Below are the code and all the weights of a small trained network. Each question names an input and a class and asks about switching units off, where a switched-off unit gives its printed mean instead of its output.

import numpy as np


def w(rows, s, z=0):
    codes = np.array(rows[::2]) - 128.0
    scale = np.full(codes.shape[1], s)
    scale[-1] = z or s
    return codes * scale


def norm(h):
    return h / np.sqrt((h * h).mean(-1, keepdims=True) + 1e-5)


def f(y):
    return y / 2 * (1 + np.tanh(0.7978845608 * (y + 0.044715 * y**3)))


def log_softmax(a):
    a = a - a.max(-1, keepdims=True)
    return a - np.log(np.exp(a).sum(-1, keepdims=True))


def net(x, mask):
    res = np.array(x, float).reshape(1, 7) / 4 @ E
    u = 0
    for l in range(4):
        y = f(norm(res) @ A[l][:, :-1].T + A[l][:, -1])
        res = res + np.where(mask[u : u + 5], y, B[l][:, -1]) @ B[l][:, :-1]
        u += 5
    return log_softmax(norm(res)[-1] @ U[:, :-1].T + U[:, -1])


A, B = {}, {}
E = w([
[202,162,182,129,107,147,80,117,121,92],'x0',
[144,123,215,167,129,152,200,89,108,192],'x1',
[105,176,115,130,167,142,127,143,104,102],'x2',
[149,79,191,108,166,121,179,254,122,116],'x3',
[65,59,161,108,141,184,77,149,116,119],'x4',
[140,110,132,120,160,122,126,120,92,128],'x5',
[132,139,123,133,55,145,122,149,168,177],'x6',
],0.0075)
A[0] = w([
[145,164,152,162,142,155,254,53,138,174,183],'0.n0',
[132,154,159,148,51,141,58,204,120,185,109],'0.n1',
[100,128,91,30,50,75,109,170,149,182,154],'0.n2',
[55,67,175,47,128,254,127,89,151,91,2],'0.n3',
[111,48,130,95,165,211,51,141,61,179,225],'0.n4',
],0.0049,0.00097)
B[0] = w([
[104,135,166,101,88,171,166,123,41,170,253],'0.n0',
[61,190,149,128,123,106,128,128,143,2,166],'0.n1',
[132,118,140,147,120,66,161,110,67,99,184],'0.n2',
[209,103,42,76,47,202,183,83,129,118,197],'0.n3',
[97,251,175,89,143,71,185,91,162,114,223],'0.n4',
],0.0081,0.0033)
A[1] = w([
[73,208,100,198,203,155,93,91,146,162,155],'1.n0',
[152,155,132,103,170,115,183,200,172,119,102],'1.n1',
[2,110,68,114,149,91,192,178,130,224,67],'1.n2',
[96,140,181,146,176,105,123,234,148,157,8],'1.n3',
[172,184,209,176,83,159,76,151,99,68,39],'1.n4',
],0.0061,0.0015)
B[1] = w([
[132,130,107,74,216,133,67,161,149,245,190],'1.n0',
[212,152,194,57,82,120,86,164,125,254,179],'1.n1',
[180,149,144,198,198,108,106,49,214,83,252],'1.n2',
[100,35,67,77,49,188,8,53,148,183,161],'1.n3',
[95,50,158,177,191,128,132,20,175,67,192],'1.n4',
],0.0083,0.0037)
A[2] = w([
[106,162,184,100,133,137,38,77,117,255,253],'2.n0',
[116,132,78,103,139,44,75,142,58,104,207],'2.n1',
[116,121,110,239,117,88,167,85,158,120,180],'2.n2',
[124,43,161,208,115,156,218,122,140,76,194],'2.n3',
[136,122,51,106,131,57,87,200,130,36,55],'2.n4',
],0.0065,0.0017)
B[2] = w([
[99,126,123,108,125,75,78,221,94,94,253],'2.n0',
[195,96,216,133,62,119,225,161,86,141,180],'2.n1',
[121,56,144,90,135,75,117,146,173,13,192],'2.n2',
[4,171,72,132,111,106,87,128,151,109,183],'2.n3',
[1,157,197,209,88,149,150,58,68,142,199],'2.n4',
],0.0089,0.0054)
A[3] = w([
[142,148,2,176,92,91,31,29,61,180,111],'3.n0',
[147,209,222,152,138,124,39,141,142,81,178],'3.n1',
[118,193,89,92,98,104,186,166,115,55,250],'3.n2',
[216,164,182,30,161,23,152,71,107,135,169],'3.n3',
[105,112,60,160,142,111,156,128,202,205,167],'3.n4',
],0.0056,0.0017)
B[3] = w([
[172,37,189,96,86,140,129,161,110,181,212],'3.n0',
[113,75,47,150,211,91,107,135,123,183,252],'3.n1',
[86,169,116,47,177,219,237,214,112,109,230],'3.n2',
[146,164,114,85,117,103,137,116,178,1,246],'3.n3',
[169,30,180,129,203,146,107,84,151,56,143],'3.n4',
],0.0099,0.0033)
U = w([
[136,42,129,234,202,147,70,37,184,43,119],'0',
[164,27,138,48,61,125,57,143,104,181,142],'1',
[50,113,180,214,77,177,179,96,32,144,104],'2',
[72,167,99,72,104,92,103,114,149,88,150],'3',
[104,103,111,128,120,158,142,138,121,59,167],'4',
[168,170,73,61,75,206,191,102,170,82,129],'5',
[93,91,94,118,135,131,104,126,124,117,143],'6',
[200,130,18,236,95,254,134,171,165,168,1],'7',
],0.0079,0.0068)

Each question gives the input, the list of numbers given to net, and the class t.
The units are the neurons (one row each of A and B). Each row of codes is followed by its name. A weight is (code - 128) times the scale printed after its matrix; where a second scale follows, it is the last column's (A, B and U).
mask holds one flag per neuron, layer by layer. A switched-off neuron (its flag False) gives its mean, the last column of its row in B, instead of its output. The means were averaged over made-up inputs and are rounded, as every weight is.
A unit's drop is (log p(t) with every unit on - log p(t) with that unit switched off) / (log p(t) with every unit on - log p(t) with every unit switched off).
The circuit of an input: a set's keep is (log p(t) with only the set's units on - log p(t) with every unit switched off) / (log p(t) with every unit on - log p(t) with every unit switched off). Starting from the 12 units with the biggest drops (on a tie, the unit counted first), units are removed one at a time, each time the one whose removal leaves the highest keep (on an exact tie, the one counted first), for as long as the keep stays at least 0.8.
circuit, biggest first: the units of the circuit, biggest drop first
most important unit: the unit with the biggest drop
top k neurons: the k neurons with the biggest drops, biggest first
k most important neurons of layer l: the k neurons of layer l with the biggest drops, biggest first
input [-1,6,3,1,7,2,-1], class 5: most important unit : 0.n3
input [-5,-5,5,-6,6,-1,-5], class 1: top 2 neurons : 1.n0; 3.n0
input [7,-5,3,8,5,-5,-8], class 1: circuit, biggest first : 1.n1; 1.n3
input [-4,-2,-4,4,-8,1,-3], class 5: 3 most important neurons of layer 1 : 1.n1; 1.n4; 1.n0
input [0,3,2,2,-6,4,-5], class 5: circuit, biggest first : 2.n4; 3.n3; 2.n0
input [-2,-6,4,3,6,-3,-4], class 2: circuit, biggest first : 2.n4; 3.n3; 2.n1
input [7,-8,5,1,0,-2,-3], class 2: top 2 neurons : 2.n4; 1.n2
input [7,4,8,-2,8,-6,-3], class 5: top 3 neurons : 0.n3; 1.n2; 0.n4
input [-3,-4,-2,7,-4,2,-5], class 1: 2 most important neurons of layer 1 : 1.n1; 1.n3
input [7,4,5,-6,-6,-4,3], class 0: 2 most important neurons of layer 1 : 1.n4; 1.n1
input [-6,2,-6,5,4,5,-1], class 0: top 2 neurons : 1.n2; 3.n4
input [0,1,6,8,0,-4,0], class 1: circuit, biggest first : 1.n3; 1.n1
input [8,5,-7,6,-6,2,-8], class 0: circuit, biggest first : 1.n4; 2.n1
input [-3,-1,-8,-8,-2,3,1], class 1: top 2 neurons : 3.n0; 0.n4
input [3,5,-8,5,-8,6,-6], class 5: most important unit : 3.n3
input [-4,-6,7,-7,-1,-5,-5], class 1: circuit, biggest first : 1.n0; 3.n0; 2.n1
input [-2,-8,8,1,4,-7,7], class 2: top 2 neurons : 2.n4; 0.n2
input [6,6,-3,-5,8,7,0], class 5: top 2 neurons : 0.n3; 0.n4
input [-8,8,-5,6,3,-4,4], class 0: circuit, biggest first : 1.n2; 3.n4
input [-8,5,-3,-6,-7,5,-4], class 0: top neuron : 1.n2
input [7,4,5,-7,3,0,7], class 0: 3 most important neurons of layer 1 : 1.n4; 1.n1; 1.n3
input [0,-6,3,4,0,1,-1], class 2: top 2 neurons : 2.n4; 1.n0
input [-6,-7,0,5,6,-6,-1], class 2: top 4 neurons : 2.n4; 0.n2; 1.n4; 0.n3
input [-2,8,0,-8,4,4,-2], class 1: circuit, biggest first : 3.n0; 2.n4; 2.n0
input [-3,-2,1,0,5,-2,2], class 5: top 2 neurons : 0.n3; 0.n4
input [5,-7,6,-4,-3,-5,-3], class 2: circuit, biggest first : 2.n4; 1.n2; 0.n4; 2.n1
input [-4,4,-2,4,0,7,2], class 3: most important unit : 2.n0
input [1,5,-4,3,7,0,-2], class 5: 2 most important neurons of layer 2 : 2.n4; 2.n0
input [3,-5,-1,-3,-4,1,1], class 2: top 2 neurons : 2.n4; 1.n2
input [-2,3,-2,-1,-2,7,7], class 3: 2 most important neurons of layer 2 : 2.n2; 2.n4
